Below is a small trained network, with its code and all its weights. Each question gives an input and a target symbol and asks what happens when units are switched off, that is, made to give their printed mean instead of their output.

import numpy as np


def w(rows, s, z=0):
    codes = np.array(rows[::2]) - 128.0
    scale = np.full(codes.shape[1], s)
    scale[-1] = z or s
    return codes * scale


def f(y):
    return y / 2 * (1 + np.tanh(0.7978845608 * (y + 0.044715 * y**3)))


def softmax(a):
    e = np.exp(a - a.max(-1, keepdims=True))
    return e / e.sum(-1, keepdims=True)


def log_softmax(a):
    a = a - a.max(-1, keepdims=True)
    return a - np.log(np.exp(a).sum(-1, keepdims=True))


def net(x, mask):
    ids = ['ΓΘΞΩαβδεζηλμτ'.index(c) for c in x.split()]
    T = len(ids)
    res = E[ids] + P[:T]
    u = 0
    for l in range(2):
        r = res
        for j in range(3):
            rows = slice(3 * j, 3 * j + 3)
            q, k, v = (r @ M[l][rows].T for M in (Q, K, V))
            z = softmax(np.where(np.tri(T) > 0, q @ k.T / 3**0.5, -1e9)) @ v
            o = O[l][rows]
            res = res + np.where(mask[u + j], z, o[:, -1]) @ o[:, :-1]
        u += 3
        y = f(res @ A[l][:, :-1].T + A[l][:, -1])
        res = res + np.where(mask[u : u + 12], y, B[l][:, -1]) @ B[l][:, :-1]
        u += 12
    return log_softmax(res[-1] @ U[:, :-1].T + U[:, -1])


Q, K, V, O, A, B = {}, {}, {}, {}, {}, {}
E = w([
[152,117,49,72,120,207,160,78,145],'Γ',
[192,87,105,147,82,163,133,109,197],'Θ',
[58,164,222,166,168,179,97,94,109],'Ξ',
[69,133,185,133,99,159,164,75,216],'Ω',
[154,78,122,59,91,67,118,101,147],'α',
[77,95,104,254,128,169,56,126,220],'β',
[193,128,180,85,122,209,101,228,108],'δ',
[80,195,70,116,126,156,63,136,65],'ε',
[118,72,166,180,130,48,128,91,128],'ζ',
[102,135,114,208,154,120,109,103,51],'η',
[174,134,162,173,164,161,178,71,142],'λ',
[63,53,76,90,87,163,62,126,123],'μ',
[129,188,165,82,152,71,94,93,86],'τ',
],0.0091)
P = w([
[67,198,79,56,161,97,173,197,173],'0',
[154,148,211,211,30,87,171,157,128],'1',
[141,65,156,107,203,177,69,106,212],'2',
[164,120,196,171,18,137,147,121,64],'3',
[158,45,140,114,200,220,39,72,178],'4',
[181,121,179,177,12,150,112,93,52],'5',
[160,16,136,138,203,255,11,32,152],'6',
[195,127,159,190,8,133,70,57,46],'7',
[136,38,135,119,227,203,62,115,199],'8',
],0.0056)
Q[0] = w([
[159,107,191,79,127,159,76,123,128],'0.h0',
[93,185,199,105,60,106,225,70,165],'0.h0',
[191,214,119,85,161,61,109,109,78],'0.h0',
[118,69,88,106,246,143,111,101,136],'0.h1',
[101,79,141,92,224,169,94,128,134],'0.h1',
[27,13,115,104,205,137,59,132,148],'0.h1',
[141,86,50,115,249,155,118,87,217],'0.h2',
[165,138,52,89,224,128,142,166,148],'0.h2',
[135,93,85,126,205,183,95,73,179],'0.h2',
],0.011)
K[0] = w([
[196,127,158,60,102,175,76,212,94],'0.h0',
[120,161,192,102,137,135,183,139,208],'0.h0',
[152,182,140,105,168,83,114,124,98],'0.h0',
[59,197,111,138,135,105,211,194,125],'0.h1',
[41,182,106,118,185,104,189,181,156],'0.h1',
[71,169,123,92,179,111,142,248,165],'0.h1',
[146,158,129,118,141,131,172,245,179],'0.h2',
[113,164,105,122,149,142,200,168,213],'0.h2',
[146,161,126,87,145,160,135,243,153],'0.h2',
],0.012)
V[0] = w([
[181,110,205,132,101,254,97,154,94],'0.h0',
[89,149,159,177,30,134,128,150,200],'0.h0',
[46,177,105,55,187,37,166,121,98],'0.h0',
[87,214,173,119,166,117,144,173,117],'0.h1',
[74,106,124,99,107,51,58,209,222],'0.h1',
[54,191,75,94,218,131,216,91,105],'0.h1',
[100,82,152,254,134,54,109,83,115],'0.h2',
[38,108,107,200,86,149,78,96,197],'0.h2',
[111,118,73,60,143,84,238,128,196],'0.h2',
],0.0054)
O[0] = w([
[147,119,160,166,99,160,77,50,111,254],'0.h0',
[133,163,105,166,93,190,181,144,68,152],'0.h0',
[131,194,120,107,165,69,109,215,171,42],'0.h0',
[90,137,202,104,171,147,101,137,125,162],'0.h1',
[22,33,120,101,113,116,32,164,168,147],'0.h1',
[101,192,136,48,201,134,157,136,157,115],'0.h1',
[56,67,170,199,84,88,205,123,66,85],'0.h2',
[2,74,130,142,90,183,168,188,117,115],'0.h2',
[164,121,98,49,129,101,168,160,198,82],'0.h2',
],0.0057,0.0053)
A[0] = w([
[87,155,108,125,84,123,91,195,78,191],'0.n0',
[151,74,152,185,190,139,129,119,106,126],'0.n1',
[161,84,1,78,131,138,121,140,144,75],'0.n2',
[76,110,89,67,117,127,145,150,166,78],'0.n3',
[135,189,165,75,153,177,98,174,178,77],'0.n4',
[119,153,72,105,180,40,173,163,125,133],'0.n5',
[69,159,97,140,184,150,170,154,158,130],'0.n6',
[207,96,175,155,58,125,105,136,90,86],'0.n7',
[176,203,108,73,181,103,107,100,124,123],'0.n8',
[153,102,119,199,88,130,218,136,82,95],'0.n9',
[89,167,57,139,149,155,143,124,84,254],'0.n10',
[126,91,68,110,96,131,199,140,154,239],'0.n11',
],0.0081,0.0042)
B[0] = w([
[137,135,145,187,105,82,34,186,76,153],'0.n0',
[70,160,109,58,207,184,136,182,167,195],'0.n1',
[125,253,139,188,130,102,136,147,159,126],'0.n2',
[172,134,86,67,146,127,134,228,91,124],'0.n3',
[105,95,110,139,250,136,135,135,109,188],'0.n4',
[155,84,155,121,103,38,175,143,169,131],'0.n5',
[153,94,212,68,142,122,153,128,69,128],'0.n6',
[136,92,88,137,168,108,220,113,58,254],'0.n7',
[64,74,172,195,161,104,114,156,188,163],'0.n8',
[141,169,75,247,198,112,188,142,144,200],'0.n9',
[153,203,204,113,77,118,28,124,116,155],'0.n10',
[186,117,117,83,46,130,89,130,173,138],'0.n11',
],0.0063,0.0058)
Q[1] = w([
[144,134,91,231,37,90,253,104,70],'1.h0',
[112,166,183,195,29,132,140,123,62],'1.h0',
[108,154,121,125,230,127,135,124,116],'1.h0',
[102,179,112,153,99,83,134,109,132],'1.h1',
[166,69,116,189,64,117,189,139,54],'1.h1',
[229,117,166,176,44,129,168,140,58],'1.h1',
[118,140,108,148,162,161,91,86,139],'1.h2',
[138,104,144,138,110,100,221,136,109],'1.h2',
[144,145,148,136,87,144,172,129,102],'1.h2',
],0.012)
K[1] = w([
[115,104,94,158,117,142,135,2,103],'1.h0',
[94,163,137,153,106,130,88,35,105],'1.h0',
[118,164,154,146,213,131,177,171,97],'1.h0',
[158,97,110,189,109,176,191,132,102],'1.h1',
[128,95,105,145,146,130,105,55,92],'1.h1',
[159,97,108,138,142,162,92,54,103],'1.h1',
[136,146,100,80,186,146,86,147,196],'1.h2',
[110,99,114,142,128,110,185,59,95],'1.h2',
[156,129,92,137,72,147,153,33,109],'1.h2',
],0.0094)
V[1] = w([
[149,74,61,215,133,238,84,142,171],'1.h0',
[12,157,241,171,234,199,145,71,77],'1.h0',
[117,3,198,111,104,123,220,54,234],'1.h0',
[104,107,99,60,111,198,119,180,43],'1.h1',
[185,71,108,83,206,175,215,206,103],'1.h1',
[150,207,85,168,136,212,117,98,204],'1.h1',
[179,208,123,115,71,178,165,62,126],'1.h2',
[129,235,140,71,157,161,118,136,186],'1.h2',
[128,187,108,135,176,61,176,179,139],'1.h2',
],0.0068)
O[1] = w([
[160,97,87,122,170,158,42,179,209,102],'1.h0',
[82,92,160,74,120,163,237,249,192,253],'1.h0',
[192,2,229,125,138,84,167,31,148,65],'1.h0',
[152,137,136,200,2,188,65,246,56,141],'1.h1',
[218,120,123,247,103,78,182,202,128,243],'1.h1',
[147,164,148,132,182,199,73,141,241,89],'1.h1',
[195,163,178,83,108,177,135,94,95,20],'1.h2',
[163,155,156,167,116,142,120,178,182,149],'1.h2',
[112,152,96,183,201,137,161,146,153,181],'1.h2',
],0.0072,0.0053)
A[1] = w([
[119,42,199,70,84,117,152,52,119,147],'1.n0',
[77,105,164,193,129,45,157,203,95,169],'1.n1',
[109,154,96,3,104,101,210,71,59,171],'1.n2',
[101,204,36,160,153,200,120,174,71,86],'1.n3',
[195,81,133,136,185,79,84,49,51,49],'1.n4',
[169,136,161,145,196,74,236,135,179,153],'1.n5',
[88,140,230,176,99,147,90,78,198,253],'1.n6',
[162,161,131,86,119,176,41,166,185,233],'1.n7',
[161,37,122,76,172,191,152,107,152,144],'1.n8',
[141,196,116,150,170,55,57,133,120,126],'1.n9',
[156,149,226,169,86,90,115,86,29,119],'1.n10',
[82,125,210,46,164,155,144,184,150,87],'1.n11',
],0.0062,0.0043)
B[1] = w([
[82,133,158,88,168,19,108,172,58,182],'1.n0',
[180,92,47,94,108,212,144,59,110,254],'1.n1',
[133,232,97,35,251,203,93,176,101,162],'1.n2',
[120,164,170,161,91,1,132,118,150,228],'1.n3',
[105,134,60,112,14,85,190,107,231,178],'1.n4',
[118,110,182,181,99,182,43,93,58,216],'1.n5',
[220,89,153,64,137,111,154,244,89,186],'1.n6',
[128,50,84,63,153,112,60,43,146,204],'1.n7',
[92,225,201,158,135,34,115,96,218,178],'1.n8',
[154,154,181,137,124,218,172,53,156,161],'1.n9',
[162,124,47,62,120,111,136,219,166,205],'1.n10',
[99,133,135,99,29,124,132,45,208,179],'1.n11',
],0.0057,0.0093)
U = w([
[192,131,114,55,108,221,92,48,133,99],'Γ',
[145,135,98,163,82,83,182,66,201,1],'Θ',
[66,130,138,96,45,197,182,122,179,143],'Ξ',
[127,107,252,125,123,24,127,144,117,247],'Ω',
[117,99,66,65,123,34,150,141,133,57],'α',
[111,73,70,128,221,121,91,210,208,209],'β',
[231,90,100,167,77,146,163,232,80,178],'δ',
[99,192,146,169,77,108,63,117,95,106],'ε',
[70,42,86,152,187,150,157,77,90,68],'ζ',
[68,193,99,192,157,58,213,211,139,29],'η',
[194,219,181,180,183,203,160,114,137,81],'λ',
[72,33,139,102,82,155,16,126,57,98],'μ',
[139,196,113,36,218,196,138,160,56,249],'τ',
],0.0041,0.0025)

Each question gives the input, a string of symbols that net reads in full, and the target symbol t.
The units are the heads (3 rows each of Q, K, V and O) and the neurons (one row each of A and B). Each row of codes is followed by its name. A weight is (code - 128) times the scale printed after its matrix; where a second scale follows, it is the last column's (O, A, B and U).
mask holds one flag per unit, layer by layer, with each layer's heads first. A switched-off unit (its flag False) gives its mean, the last column of its rows in O or B, instead of its output. The means were averaged over made-up inputs and are rounded, as every weight is.
A unit's drop is (log p(t) with every unit on - log p(t) with that unit switched off) / (log p(t) with every unit on - log p(t) with every unit switched off).
unit that matters most: the unit with the biggest drop
top k neurons: the k neurons with the biggest drops, biggest first
top k neurons in layer l: the k neurons of layer l with the biggest drops, biggest first
which heads matter: for each layer, one digit per head in row order, 1 if its drop is at least 0.15 and else 0, layers parted by /
input ε τ δ Θ δ δ δ δ δ, target η: which heads matter	110 / 101
input δ δ Θ, target β: unit that matters most	0.h2
input η Γ δ, target τ: top 3 neurons	0.n5, 1.n2, 0.n10
input Ξ μ Γ ζ δ δ τ, target Ξ: which heads matter	110 / 100
input ζ Ξ Ω λ, target λ: top 2 neurons	0.n9, 1.n5
input Ξ η δ ζ Ξ δ Ω δ Ω, target Ξ: which heads matter	110 / 100
input Θ δ δ τ λ α, target α: which heads matter	010 / 101
input τ α Ω, target ζ: top 2 neurons	0.n5, 0.n8
input δ Θ Θ ζ δ λ ζ μ, target μ: which heads matter	000 / 111
input τ δ Ω Ω, target Ω: which heads matter	000 / 101
input δ α ζ, target β: which heads matter	001 / 100
input δ Ω δ η Ω Ω δ τ, target τ: top 2 neurons in layer 0	0.n7, 0.n8
input δ η β τ Γ α Ξ δ Ω, target β: top 2 neurons	0.n4, 0.n7
input Ω Γ η Ξ τ δ ε, target δ: top 2 neurons	0.n6, 0.n3
input μ δ β, target ε: top 3 neurons	0.n3, 1.n3, 0.n0
input λ τ μ δ μ τ μ, target Ω: unit that matters most	1.h0
input Ω λ δ, target δ: top 3 neurons in layer 0	0.n3, 0.n6, 0.n9
input Γ β δ Ω, target Ω: top 3 neurons in layer 1	1.n0, 1.n8, 1.n1
input τ Θ Ω β δ δ β Ω δ, target ζ: top 3 neurons in layer 0	0.n5, 0.n8, 0.n4
input δ Ω Ω λ δ Θ, target Θ: top 4 neurons	1.n4, 0.n7, 0.n9, 1.n8
input ε δ Γ, target η: unit that matters most	0.h0
input Γ Ω δ τ, target τ: top 2 neurons	1.n2, 0.n7
input Ξ δ δ τ Ω δ β, target Ξ: top 2 neurons	1.n11, 0.n6
input Ξ β Ω Ω Θ, target Ξ: top 2 neurons	0.n7, 1.n11
input Ω Γ δ δ δ Ξ, target Ξ: which heads matter	001 / 100
input η Ω λ δ δ, target τ: which heads matter	100 / 110
input δ τ η ε, target ε: unit that matters most	1.h0
input δ λ δ ε Θ ζ, target ζ: which heads matter	011 / 000
input Ω δ δ Ω δ η ζ β, target β: top 2 neurons in layer 0	0.n9, 0.n1
